Here is a tiny trained network, its code and every weight. The questions are about switching its units off for an input and a target symbol, where a switched-off unit gives its printed mean instead of its output.

import numpy as np


def w(rows, s, z=0):
    codes = np.array(rows[::2]) - 128.0
    scale = np.full(codes.shape[1], s)
    scale[-1] = z or s
    return codes * scale


def f(y):
    return y / 2 * (1 + np.tanh(0.7978845608 * (y + 0.044715 * y**3)))


def softmax(a):
    e = np.exp(a - a.max(-1, keepdims=True))
    return e / e.sum(-1, keepdims=True)


def log_softmax(a):
    a = a - a.max(-1, keepdims=True)
    return a - np.log(np.exp(a).sum(-1, keepdims=True))


def net(x, mask):
    ids = ['ΦΨαβγδζηθλξπτω'.index(c) for c in x.split()]
    T = len(ids)
    res = E[ids] + P[:T]
    u = 0
    for l in range(2):
        r = res
        for j in range(3):
            rows = slice(2 * j, 2 * j + 2)
            q, k, v = (r @ M[l][rows].T for M in (Q, K, V))
            z = softmax(np.where(np.tri(T) > 0, q @ k.T / 2**0.5, -1e9)) @ v
            o = O[l][rows]
            res = res + np.where(mask[u + j], z, o[:, -1]) @ o[:, :-1]
        u += 3
        y = f(res @ A[l][:, :-1].T + A[l][:, -1])
        res = res + np.where(mask[u : u + 8], y, B[l][:, -1]) @ B[l][:, :-1]
        u += 8
    return log_softmax(res[-1] @ U[:, :-1].T + U[:, -1])


Q, K, V, O, A, B = {}, {}, {}, {}, {}, {}
E = w([
[182,112,157],'Φ',
[184,114,215],'Ψ',
[192,92,180],'α',
[157,119,88],'β',
[152,43,40],'γ',
[187,89,165],'δ',
[171,153,141],'ζ',
[73,88,149],'η',
[232,184,88],'θ',
[195,166,148],'λ',
[133,179,116],'ξ',
[144,22,83],'π',
[38,181,126],'τ',
[4,67,92],'ω',
],0.019)
P = w([
[176,139,191],'0',
[166,152,254],'1',
[161,146,150],'2',
[148,140,126],'3',
[129,133,73],'4',
[110,127,39],'5',
[113,123,36],'6',
[119,125,33],'7',
],0.0089)
Q[0] = w([
[49,168,227],'L0H1',
[48,112,142],'L0H1',
[143,118,74],'L0H2',
[42,160,156],'L0H2',
[9,158,131],'L0H3',
[158,92,94],'L0H3',
],0.011)
K[0] = w([
[1,47,173],'L0H1',
[39,71,105],'L0H1',
[122,59,70],'L0H2',
[122,143,231],'L0H2',
[18,141,137],'L0H3',
[157,65,185],'L0H3',
],0.0094)
V[0] = w([
[138,88,162],'L0H1',
[211,174,120],'L0H1',
[124,183,253],'L0H2',
[81,136,180],'L0H2',
[122,220,148],'L0H3',
[18,63,73],'L0H3',
],0.011)
O[0] = w([
[68,169,112,150],'L0H1',
[127,184,212,212],'L0H1',
[154,55,16,141],'L0H2',
[128,147,78,100],'L0H2',
[56,178,2,118],'L0H3',
[122,132,96,2],'L0H3',
],0.0079,0.0076)
A[0] = w([
[140,235,38,122],'L0N1',
[135,167,97,141],'L0N2',
[210,65,121,242],'L0N3',
[86,160,41,252],'L0N4',
[128,125,226,128],'L0N5',
[32,170,114,161],'L0N6',
[3,18,207,92],'L0N7',
[237,112,77,75],'L0N8',
],0.0075,0.0026)
B[0] = w([
[160,153,155,158],'L0N1',
[217,91,126,131],'L0N2',
[3,204,234,200],'L0N3',
[246,189,111,186],'L0N4',
[30,142,22,254],'L0N5',
[235,101,20,139],'L0N6',
[82,94,113,179],'L0N7',
[101,79,203,147],'L0N8',
],0.0046,0.0069)
Q[1] = w([
[38,198,7],'L1H1',
[176,189,163],'L1H1',
[214,197,138],'L1H2',
[181,56,4],'L1H2',
[112,135,193],'L1H3',
[188,253,227],'L1H3',
],0.0059)
K[1] = w([
[176,138,163],'L1H1',
[69,66,93],'L1H1',
[78,130,230],'L1H2',
[137,100,104],'L1H2',
[96,174,60],'L1H3',
[253,199,72],'L1H3',
],0.013)
V[1] = w([
[91,85,88],'L1H1',
[150,82,183],'L1H1',
[3,99,111],'L1H2',
[84,95,88],'L1H2',
[138,137,162],'L1H3',
[56,107,109],'L1H3',
],0.014)
O[1] = w([
[45,193,11,126],'L1H1',
[107,113,178,201],'L1H1',
[74,29,140,93],'L1H2',
[79,155,177,55],'L1H2',
[52,253,178,171],'L1H3',
[82,18,146,1],'L1H3',
],0.005,0.0051)
A[1] = w([
[206,122,130,199],'L1N1',
[121,81,144,243],'L1N2',
[141,106,68,102],'L1N3',
[126,60,154,9],'L1N4',
[168,254,128,38],'L1N5',
[101,104,167,129],'L1N6',
[113,23,162,248],'L1N7',
[158,118,99,3],'L1N8',
],0.013,0.004)
B[1] = w([
[140,172,106,163],'L1N1',
[120,138,90,158],'L1N2',
[125,212,211,144],'L1N3',
[152,102,154,150],'L1N4',
[113,17,133,249],'L1N5',
[90,255,193,153],'L1N6',
[136,141,83,189],'L1N7',
[80,123,189,128],'L1N8',
],0.0084,0.02)
U = w([
[214,200,21,161],'Φ',
[128,170,159,28],'Ψ',
[202,220,35,181],'α',
[36,83,20,94],'β',
[32,100,53,227],'γ',
[36,99,178,82],'δ',
[134,2,137,143],'ζ',
[84,149,163,1],'η',
[130,18,158,46],'θ',
[52,114,154,142],'λ',
[152,79,160,80],'ξ',
[66,112,162,144],'π',
[113,96,135,183],'τ',
[176,74,97,146],'ω',
],0.0084,0.0055)

Each question gives the input, a string of symbols that net reads in full, and the target symbol t.
The units are the heads (2 rows each of Q, K, V and O) and the neurons (one row each of A and B). Each row of codes is followed by its name. A weight is (code - 128) times the scale printed after its matrix; where a second scale follows, it is the last column's (O, A, B and U).
mask holds one flag per unit, layer by layer, with each layer's heads first. A switched-off unit (its flag False) gives its mean, the last column of its rows in O or B, instead of its output. The means were averaged over made-up inputs and are rounded, as every weight is.
A unit's drop is (log p(t) with every unit on - log p(t) with that unit switched off) / (log p(t) with every unit on - log p(t) with every unit switched off).
The circuit of an input: a set's keep is (log p(t) with only the set's units on - log p(t) with every unit switched off) / (log p(t) with every unit on - log p(t) with every unit switched off). Starting from the 12 units with the biggest drops (on a tie, the unit counted first), units are removed one at a time, each time the one whose removal leaves the highest keep (on an exact tie, the one counted first), for as long as the keep stays at least 0.8.
units of the circuit, in order: the units of the circuit, biggest drop first
most important unit: the unit with the biggest drop
top k neurons: the k neurons with the biggest drops, biggest first
top k neurons in layer l: the k neurons of layer l with the biggest drops, biggest first
which heads matter: for each layer, one digit per head in row order, 1 if its drop is at least 0.15 and else 0, layers parted by /
input ζ δ ω ξ δ, target γ: units of the circuit, in order : [L1H1, L0H1]
input α ξ Ψ ω δ η λ, target γ: units of the circuit, in order : [L1H1, L1N5, L0H1]
input Ψ θ θ α Ψ Ψ τ Ψ, target α: most important unit : L1H3
input α Ψ ω λ η Φ η δ, target γ: which heads matter : 110 / 100
input τ δ η λ γ θ, target ζ: which heads matter : 010 / 000
input τ α ζ, target Φ: units of the circuit, in order : [L0H2, L1N5]
input η δ ω η, target γ: units of the circuit, in order : [L1N7, L1H2, L0H1]
input ζ Ψ ω ξ Ψ, target γ: units of the circuit, in order : [L1H1, L0H2]
input λ η η λ, target ζ: units of the circuit, in order : [L1N5, L0H1, L1H2]
input Ψ Ψ θ δ ω ζ, target γ: units of the circuit, in order : [L1H1, L1N5, L0H1]
input ζ τ η, target Φ: which heads matter : 011 / 000
input Ψ γ ζ θ η ω η θ, target ζ: which heads matter : 000 / 000
input β ξ Ψ α τ ξ, target Φ: top 4 neurons in layer 0 : [L0N4, L0N5, L0N1, L0N6]
input Ψ η Ψ η, target β: units of the circuit, in order : [L0H2]
input Ψ ζ λ ω η η Ψ, target γ: which heads matter : 100 / 100
input ζ Ψ η η θ δ ζ, target ζ: units of the circuit, in order : [L1N5, L1H3, L1H2, L0H1]
input λ τ π λ Ψ τ η, target α: units of the circuit, in order : [L0N4, L1N5, L0H3]
input τ β η, target α: which heads matter : 011 / 000
input π δ γ θ γ γ ζ, target δ: top 3 neurons : [L0N5, L1N5, L0N4]
input τ ζ α, target α: units of the circuit, in order : [L1N5, L0H2]
input η Ψ δ τ, target Φ: most important unit : L0N4
